Below is a small trained network, with its code and all its weights. Each question gives an input and a class and asks what happens when units are switched off, that is, made to give their printed mean instead of their output.

import numpy as np


def w(rows, s, z=0):
    codes = np.array(rows[::2]) - 128.0
    scale = np.full(codes.shape[1], s)
    scale[-1] = z or s
    return codes * scale


def norm(h):
    return h / np.sqrt((h * h).mean(-1, keepdims=True) + 1e-5)


def f(y):
    return y / 2 * (1 + np.tanh(0.7978845608 * (y + 0.044715 * y**3)))


def log_softmax(a):
    a = a - a.max(-1, keepdims=True)
    return a - np.log(np.exp(a).sum(-1, keepdims=True))


def net(x, mask):
    res = np.array(x, float).reshape(1, 7) / 4 @ E
    u = 0
    for l in range(4):
        y = f(norm(res) @ A[l][:, :-1].T + A[l][:, -1])
        res = res + np.where(mask[u : u + 5], y, B[l][:, -1]) @ B[l][:, :-1]
        u += 5
    return log_softmax(norm(res)[-1] @ U[:, :-1].T + U[:, -1])


A, B = {}, {}
E = w([
[127,130,126,127,126,128,130,128,129,129,127,128],'x0',
[130,125,130,127,126,131,127,129,130,129,130,128],'x1',
[177,119,124,117,115,84,97,118,189,143,76,237],'x2',
[155,137,59,157,180,117,131,253,170,123,66,75],'x3',
[127,131,132,130,129,129,130,128,131,125,126,128],'x4',
[85,144,51,170,5,93,60,104,162,19,184,124],'x5',
[132,129,131,130,130,126,126,128,130,127,130,126],'x6',
],0.0017)
A[0] = w([
[118,116,250,73,149,153,185,53,81,234,125,162,45],'0.n0',
[208,113,130,129,250,145,171,221,104,161,67,110,8],'0.n1',
[125,151,199,117,154,163,196,103,71,170,177,85,81],'0.n2',
[159,179,61,143,82,88,105,162,205,119,93,150,104],'0.n3',
[148,89,175,81,147,104,101,83,152,167,65,201,94],'0.n4',
],0.0024,0.0011)
B[0] = w([
[172,123,57,135,212,134,111,189,122,20,143,144,252],'0.n0',
[55,169,167,87,5,113,116,33,184,163,128,116,250],'0.n1',
[116,55,107,72,165,112,29,103,105,76,70,135,201],'0.n2',
[110,45,149,135,182,91,86,145,102,87,103,159,191],'0.n3',
[165,191,92,182,94,156,187,165,123,137,186,172,170],'0.n4',
],0.0026,0.0018)
A[1] = w([
[67,100,63,194,146,112,82,196,118,116,97,116,38],'1.n0',
[68,109,93,176,92,121,104,214,151,97,144,7,70],'1.n1',
[101,88,153,175,24,98,75,23,73,63,254,181,2],'1.n2',
[146,188,56,167,75,122,161,207,179,127,142,92,50],'1.n3',
[177,146,193,111,175,192,166,43,116,192,133,198,159],'1.n4',
],0.0021,0.00033)
B[1] = w([
[188,103,172,94,137,84,142,141,111,104,156,145,160],'1.n0',
[220,185,136,102,150,148,207,137,49,110,206,163,205],'1.n1',
[129,159,164,82,207,145,200,200,179,253,33,93,250],'1.n2',
[140,76,201,100,202,166,125,27,81,129,137,192,148],'1.n3',
[150,145,32,239,81,84,136,175,110,50,178,136,155],'1.n4',
],0.0023)
A[2] = w([
[82,180,160,110,118,195,194,101,109,204,145,38,120],'2.n0',
[144,152,147,108,126,123,129,138,169,169,72,121,108],'2.n1',
[61,151,170,102,93,162,148,91,118,187,145,4,81],'2.n2',
[115,98,104,127,218,179,83,119,47,29,175,47,2],'2.n3',
[142,161,164,172,65,87,148,156,214,208,102,144,31],'2.n4',
],0.0026,0.00071)
B[2] = w([
[164,74,119,155,116,56,40,164,217,25,106,155,240],'2.n0',
[71,105,105,146,87,160,106,91,77,129,172,155,157],'2.n1',
[203,82,144,185,169,19,93,205,159,43,132,124,231],'2.n2',
[55,135,105,111,58,190,141,43,120,254,57,220,253],'2.n3',
[52,103,151,79,142,175,112,72,52,164,100,103,186],'2.n4',
],0.0025,0.0024)
A[3] = w([
[179,185,69,159,100,166,221,146,67,109,239,145,97],'3.n0',
[135,102,160,123,148,76,108,197,141,118,99,74,201],'3.n1',
[180,122,89,133,194,124,117,130,178,91,96,193,253],'3.n2',
[24,120,124,86,126,182,125,36,107,254,80,150,102],'3.n3',
[66,151,165,126,52,123,126,71,217,238,78,161,40],'3.n4',
],0.0028,0.00038)
B[3] = w([
[181,174,173,177,172,156,168,151,134,238,202,149,171],'3.n0',
[121,129,118,152,92,102,122,136,168,61,154,203,184],'3.n1',
[96,127,175,136,90,108,130,130,136,105,163,2,199],'3.n2',
[63,124,87,69,63,153,106,63,96,135,68,89,252],'3.n3',
[127,116,94,94,203,204,144,100,50,143,110,102,193],'3.n4',
],0.0038,0.0031)
U = w([
[49,109,74,47,114,202,116,22,51,177,34,117,157],'0',
[130,81,145,155,97,22,80,190,196,1,131,116,207],'1',
[212,198,155,194,167,165,204,155,105,235,244,161,2],'2',
],0.0049,0.00069)

Each question gives the input, the list of numbers given to net, and the class t.
The units are the neurons (one row each of A and B). Each row of codes is followed by its name. A weight is (code - 128) times the scale printed after its matrix; where a second scale follows, it is the last column's (A, B and U).
mask holds one flag per neuron, layer by layer. A switched-off neuron (its flag False) gives its mean, the last column of its row in B, instead of its output. The means were averaged over made-up inputs and are rounded, as every weight is.
A unit's drop is (log p(t) with every unit on - log p(t) with that unit switched off) / (log p(t) with every unit on - log p(t) with every unit switched off).
unit that matters most: the unit with the biggest drop
k most important neurons: the k neurons with the biggest drops, biggest first
drop of u: that unit's drop, to one decimal
input [2,5,-5,2,-4,-1,-7], class 1: unit that matters most -> 0.n0
input [-5,-7,8,0,-3,8,2], class 0: 4 most important neurons -> 0.n0; 2.n2; 2.n0; 1.n2
input [2,5,6,-5,2,0,7], class 2: 4 most important neurons -> 0.n1; 0.n4; 2.n3; 1.n4
input [2,-4,1,8,-4,-1,8], class 0: 4 most important neurons -> 0.n1; 0.n0; 2.n4; 2.n2
input [5,-5,-2,5,-7,2,-6], class 2: 2 most important neurons -> 1.n1; 0.n2
input [-3,5,-3,3,-7,7,-1], class 2: 4 most important neurons -> 1.n1; 0.n2; 3.n0; 2.n4
input [2,-5,4,-2,-1,8,6], class 0: 2 most important neurons -> 1.n2; 0.n0
input [-1,-8,-3,3,-3,0,-6], class 1: 2 most important neurons -> 0.n0; 0.n1
input [1,-6,-4,3,-7,1,-1], class 2: 2 most important neurons -> 1.n1; 1.n2
input [1,4,-1,2,-4,3,-2], class 2: 3 most important neurons -> 1.n1; 0.n2; 1.n0
input [-6,1,3,6,-5,0,8], class 0: 3 most important neurons -> 0.n1; 0.n0; 2.n2
input [2,-4,5,-2,2,-6,-4], class 2: 3 most important neurons -> 0.n4; 0.n0; 2.n0
input [-1,-3,8,-5,8,-3,-3], class 2: drop of 0.n4 -> 0.4
input [8,1,3,8,-5,-1,-1], class 0: unit that matters most -> 0.n1
input [2,7,-6,-8,2,7,-7], class 1: drop of 1.n1 -> 0.0
input [-3,5,-3,8,8,8,7], class 2: drop of 1.n1 -> 0.8
